Table B holds the same points as the rows below and some others, measured another way and shuffled. Each row below is followed by which row of B it is.
B:
0: [ 111  133   88  -11   92   62  -46  -26   23    9  -87 -153  104   82
  -86   26   73  -21]
1: [  98  103  -63 -127 -123  150   97  -73  192  112   75 -255   18  100
  -30    0  113  171]
2: [  89   51   62  128   29   76  -81  -76  -69   -6   -9 -196  147   34
  -50   39   26   -4]
3: [   2   86  -54  320   20   56    5 -101    7  -42  100  278   41 -126
  146   70   67  -93]
4: [ -46   -7 -296  103  111   59   91  -31   55  123   49   10 -132  -97
   84   54  344  208]
5: [  79   62   68   99  117   -3  -70 -102  -30    1   71   -2   44   32
 -123   46  -27  101]
6: [  50 -106 -166  111  141   35  119  119  124  110  183 -239  -11  -83
  -78   48  283  244]
7: [133  39  22 142  40  50  -6 -76 -53 -12  81 -19  52 -65 -11  25 -30 -80]
8: [ -84    1 -114  135  -41   41  -84  -14   97  201  129 -282  124   62
 -133   65  179  220]
9: [  46  217   19  -55   63   20  -46 -176    1   -1   20   10   16   75
  -92   25  -56   56]
10: [ 311  193    0 -179  -19   38  135 -328 -116  -89  181  263 -230 -117
   19  -63 -390 -181]
11: [ 132  114    8   50   28   33   28 -164  -24  -28  130  116  -35  -49
  -15   16 -115  -29]
12: [ 202  177 -204 -111  -26   60  117 -446 -206  -23   54  520 -411 -182
  211  -45 -224 -148]
13: [  90  144    5 -197  -39   69  -31 -223   -7   53   89 -349   28  168
 -194    1 -104  265]
14: [ 63  51  56 102  39  40 -52 -83  37  35  80 -74  79  61 -98  50  27 140]
15: [  -6  164  -99  359    8   55   94 -226   36 -128  176  691 -102 -201
  295   75   -5  -99]
16: [  -3   96  -86  231  186  -46    3  -43    2   -3  115  303  -38 -145
   15   64   69  -63]
17: [ 116  162  -70   -5   69    4   33 -166  -78  -14  108  118  -74 -103
  -17   -2 -130 -139]
18: [  20   19 -221  -28  207   16  129  -11   45   45  139 -166 -104  -63
  -72   38  218  296]
19: [ 92  27  18 152 124  -7 -40 -35 -47  12  93 -16  51 -57 -89  40   0 -24]
20: [  67  168  -28   55  102  -15  -37 -209 -106  -33   71  195  -59  -58
  -29   26 -122  -58]
21: [  42  146 -218   78  -36  104   40 -273 -119   19  -43  297 -179 -134
  238   12   51 -131]
22: [  63  125 -133 -174 -137   66   43 -155  104  178  193 -251  -34   61
 -135  -16  -57  139]
23: [ -24 -138   51  323  -24  104 -102  218  174  172   34 -492  344   88
 -119   96  364  161]
24: [  51  146  -70   92  223   36   41  -91  -88 -123  -28   71  -14  -81
   59   45  103   -4]
25: [ 28  15  34 267  58  53 -65  -9  10   9  42 -35 145 -20  -7  71 117   6]
26: [  35   22  119  138  112   23 -148   46   -4   48  -10 -363  249  110
 -208   65  102  100]
27: [  30  100    3  194  102   10  -55 -118  -58  -37   61  129   43  -49
   -3   58    1  -15]
28: [ 184   37   89 -118   47   84  102  118  283  106   58 -277   63  126
 -167    9  172  185]
29: [141  28 120 152 172  11   9  90 104  -4  35  43  81 -14 -83  50 110 -18]
30: [ 119  107    6  138  236    0   99   25  113  -47    2  413 -102 -110
   74   47  158  -68]
31: [  61  153   66   22   62   22 -110 -156  -74   -2   -4  -91   88   75
 -117   33  -72   17]
32: [  56   99  -35   87  120   10   -6 -124  -61  -36   98    7    8  -42
  -50   38  -21   53]
33: [ 174   15 -193   34 -110  149   95 -245 -122   59    2  142 -206 -147
  226  -22   24 -114]
34: [  89   24   56  156   54   57  -64  -59  -51   -6   34 -148  125   10
  -60   45   28   24]
35: [ 139  150   25   35   96   70   44 -109   -3  -64  -37  150  -32  -30
   60   20   28  -78]
36: [  32   66 -254  159  167  116  124   34  -12    8 -179  158 -107 -193
  280   38  417 -159]
37: [ 24 119  -6  89 126 -22 -15 -74  64  27 114 126  -3  -4 -91  52  26  90]
38: [143  49 -19 100 261  40 102  45  25 -71 -50 126 -58 -98  56  39 211 -10]
39: [ 189   84  104  -64   17   68  -38 -213 -131  -63   85 -264   61   79
 -143    0 -193  108]
40: [ 137    9  -77 -129   -9   49  120   -3  219  182  184 -150  -92   39
 -143   -2   96  227]
41: [  60   12   -2   -9  -48   58  -46  -75   71  138  132 -325   82  112
 -182   29   31  238]
42: [ 169   19  149   34  130   13  -87 -152 -134  -58   71 -191   70   76
 -194   29 -132  170]
43: [  76  100   -1   84   78    7  -57 -112  -73   16   56   -5   32  -28
  -71   28  -48  -51]
44: [ 115  100 -306   33  145  120  237    3   31   11 -126  295 -250 -251
  323    0  352 -222]
45: [129  90  79  59  99  45  42  72 161  30  16   2  70  14 -57  33 125 -35]
46: [ 46  57   8 205  33  64 -36 -54 -16 -13  54 -49 120 -32   9  53  61 -28]
47: [ -63   51 -191  461  186  -38   88   -6   60  -30  186  651 -105 -305
  218   99  190 -131]
48: [  65   47   74  139  -22  102  -76  -32    2   14   10 -301  219   70
  -64   46   69   30]
49: [-188  -98   76  499   58  101 -265  178   48   91 -106 -542  501  152
  -93  159  462  227]
50: [  53  109  -16  166   -6   76    4 -125    0  -35   82   74   58  -44
   62   43    8  -33]
51: [ 76  78 100 181 175  13   5  60 137 -21  23 142  77   4 -41  68 150  32]
52: [ 136   83  113 -134   84   79  -43   86   84   72  -74 -570  208  176
 -243   11  127   96]
53: [ 182  142 -123 -297 -258  128  126 -262   89  145  231 -240 -115   52
  -75  -60 -198   93]
54: [  -6   78 -196  131  110   21  -11 -120  -56   92  -45  259 -145 -114
  105   43  178  -42]
55: [ 133   97   51   76  -27   77   -8 -189  -46  -45   93   18   32    2
    0   21 -110    7]
56: [ -56   91 -234  232   26   62   24 -143  -11   66    6  348 -120 -148
  217   59  204  -52]
57: [127  37 104 180 154  15  28  68 128  -7  53 152  50 -31 -36  54 116 -14]
58: [ 145   12 -112 -115  -85   91  156    8  249  193  185 -151  -85   11
  -69  -10  118  150]
59: [ 120    1  179   -5 -111  145 -158  -75  -30   63  -27 -694  310  245
 -219   26   -1  199]
60: [154  40  33  70  46  29 -11 -89 -54  11 102 -55  26 -42 -76  14 -78 -45]
61: [ -75   24   64  302  108   39 -172   32    0   27  -34 -226  273   82
  -94  105  214  125]
62: [  64  -65  -48   56   -7   42   23   -3  147  166  200 -209   17   48
 -154   39  119  291]
63: [ 144   91 -204  -44   36   39   44 -272 -173   74  -13  292 -295 -153
  119  -22  -47 -132]
64: [  49  166 -229   50  -26   75   70 -351 -108    4   31  471 -278 -142
  239   11  -23  -51]
65: [132  65  69 152 164  22  28  52  67 -26  10 119  44 -58 -11  42 107 -92]
66: [ 153   21   33 -132  -39   53  -25 -108   36  134  121 -352   26  121
 -227   -4  -61  207]
67: [ 39 105  72 231 103  56   3   9 119 -49  13 162 108  -7  47  75 153   0]
68: [ 144  -15   -9  130  235   49   33    8 -136 -108   -5 -207   61  -87
  -21   37  118   24]
69: [ 163  300   -1 -177   47    9   38 -388 -104  -91   73  360 -213   -9
   -1  -22 -305  -44]
70: [ 108  145    9   24   79   36   -1 -161  -59  -52   49   46   -7  -19
  -24   20  -72  -18]
71: [ 164   29   94   68   23   52  -25  -98  -37  -12  102 -138   79   20
 -101   20  -85   34]

[ 231  193 -109 -265 -290  -24 -241  105  190 -122 -200  415   97  -45
   98  -96  698 -123  -53  -52  -70 -324 -100  236 -314  -49]	49
[  77   49  -55  -83    9  205 -155 -186   -3   17  -32 -146  -30   77
   17   86 -158  -76   21   10  -45  115   67 -157  306   68]	51
[ -15  -10  -81   26  129  -81  -23   36   69  -29  -68   73  112   28
   13 -136  127   -3   28   46   56    7  -65  150 -220 -114]	61
[ -13  -32  -68   75  171  -94  -57   27  113   -3  -80   95   73   11
  -28 -178  110   17   10   26   -3  -51  -76  148 -227 -115]	2
[ 110   34  -94  -32   -1  159 -123 -147   51   27   13 -111   -7   38
  -55  -25 -217   31  -11  -93  -61  106   44  -73  288  192]	6
[ 103  141 -146  118   13   71   71  -76  -52  -54   59  -75  107   37
  129  -92   28   95   38 -131   86   24   16  126  293  271]	16
[  15   58  -19    3  111  237 -168 -244  -18   28  -59 -146  -33   70
   78   85  -94 -106   48   52  -89   55   48 -187  381   -4]	55
[   2  -29  -94   25  130 -108  -43   63   22  -24 -104   56   71   31
  -45 -140  168  -18   42  116   93   16  -15  150 -317  -61]	54
[ -46   61  -68  -44  128  282 -156 -259    0   36  -66 -143   27   35
   87   40 -138 -104   91   63 -110   98   25 -143  364   10]	48
[-111   18  -47   33   40  106   54  158  -78   84  -22   97   11  -10
  107 -137   54  -64   60  179  -48   46  -76   92 -126  -53]	22
[  83  108  -60  -71 -161   18  -10  178  -27   -3  -55  174  -25   33
  142  -56  266  -86   -9   70    0 -113  -48  138 -169  -29]	37
[  70   18  -47  -66   11  225 -160 -170   39   53    3 -121  -33   46
  -42   32 -254  -28   -6  -34 -105  140   39 -165  328  104]	58
[  42   14  -80    0   58 -108  -11   44  127  -41  -29   87   97   52
   47 -110   73   21  -18  -56   43  -37  -85  166 -172 -137]	27
[ -57  -41  -91   37  183  -54  -59   27   67   -1  -99   83  112  -10
  -48 -187  132   -6   53  101   20   27  -60  145 -267  -80]	36
[ -15   61 -140 -148   49  268 -159 -228   31   25  -72 -135   58   18
   36    7 -182  -82   95   36  -85  146   40  -75  270   89]	17
[  14   87  -37    4  139  217 -177 -284  -43    3 -109 -180  -48   94
  134  122  -23 -151   84   90  -55   -5   77 -170  364  -39]	39
[  52   99  -71  -21  109  178 -185 -274  -35   -9 -133 -188  -70  104
  124  120   -8 -150   86   81  -31  -40  105 -129  304   -4]	57
[-100   35  -48   17    1  155   52  139  -61  105    0   83  -22   -8
  130 -123  -36  -61   48  135 -102   30  -78   70  -26  -30]	44
[-104  -78    0  158  231    8  -60   83  -22   77  -87  101    9  -29
  -74 -200  135  -27   41  202  -55   20  -58   44 -220  -74]	53
[ -13  -35 -111   48  173 -107  -78   26   91    5 -133   66   28   10
  -52 -188  113   -7   42   81    7  -74  -29  179 -313  -72]	19
[ -35   89  -50  -21  151  257 -161 -288  -34    1  -95 -158   24   65
  144   92  -24 -145  105   95  -64   51   45 -153  373  -42]	50
[  15   19  -33  -31  -13  204  -74  -37   10   84   26  -35  -40   27
   17  -27 -204  -28   -6    7 -119  105  -17  -90  216   56]	11
[ 251  183 -120 -240 -294  -61 -228  128  173 -100 -207  375   16  -22
   89  -92  635 -120  -58  -44  -64 -362  -67  248 -347  -28]	47
[  16    0  -81   12   93  -94  -28   40   93  -28  -59   71   80   44
   24 -115   92   -1    7   10   44  -24  -63  148 -202 -125]	32
[ -63 -116   72  229  271  -50  -80   83  -34   61  -73  100   -9    0
 -133 -168  189  -12   -3  202  -14   31  -48  -25 -223 -108]	15
[ 242  195 -126 -265 -310  -46 -205  129  140 -113 -195  352   41   -9
  115  -63  636 -134  -43  -23  -27 -314  -58  240 -332  -27]	20
[  36   70   -1   18  -80   54  -42  169   33   52  -43  234  -48  -11
  112 -122  229  -63  -38   49 -128 -162 -109   97 -110  -79]	59
[ 100   74  -82  148   71  100  -13 -116   10   -5   64  -69   58   24
   25 -100  -74  106   -7 -147  -10   39    2   19  342  232]	34
[ -19  -98  -57  155  255 -125 -122   58   14   44 -170   63  -50   -5
 -166 -218  183  -15   40  192    5  -70   18  111 -388  -21]	29
[ 279  205 -124 -286 -336  -62 -246  124  185 -132 -212  404   57  -24
   95  -76  709 -129  -64  -60  -45 -357  -72  253 -351  -29]	0
[  18   54   -2   48  -94   55   54  219  -82   89    4  109 -139   48
  139  -61   52  -70  -20  108  -61  -85  -46   63  -84  -44]	40
[ -14  -73   -2  177  189  -81  -57  106  -40   56  -93   65  -69   21
  -91 -161  151  -18   11  178    7  -40   -2   56 -269  -41]	28
[  85   54  -95   86   63  130  -53 -134   37   21   40  -90   26   21
   -8  -92 -163   83    0 -126  -52   56   12   -6  323  218]	68
[  49   43 -103  -52   18 -107   13   34  138  -71  -14   80  143   67
   96  -82   67   18  -11  -88   76  -18  -96  189 -150 -157]	31
[ -29  -49  -77   96  206  -90  -76   15  115   23 -103   78   34    1
  -54 -204   72   15   20   46  -36  -73  -59  149 -242  -95]	7
[ 237  193 -144 -258 -293  -44 -223  120  163 -103 -217  365   32  -29
   99 -100  640 -128  -35  -28  -59 -351  -59  267 -353   -5]	26
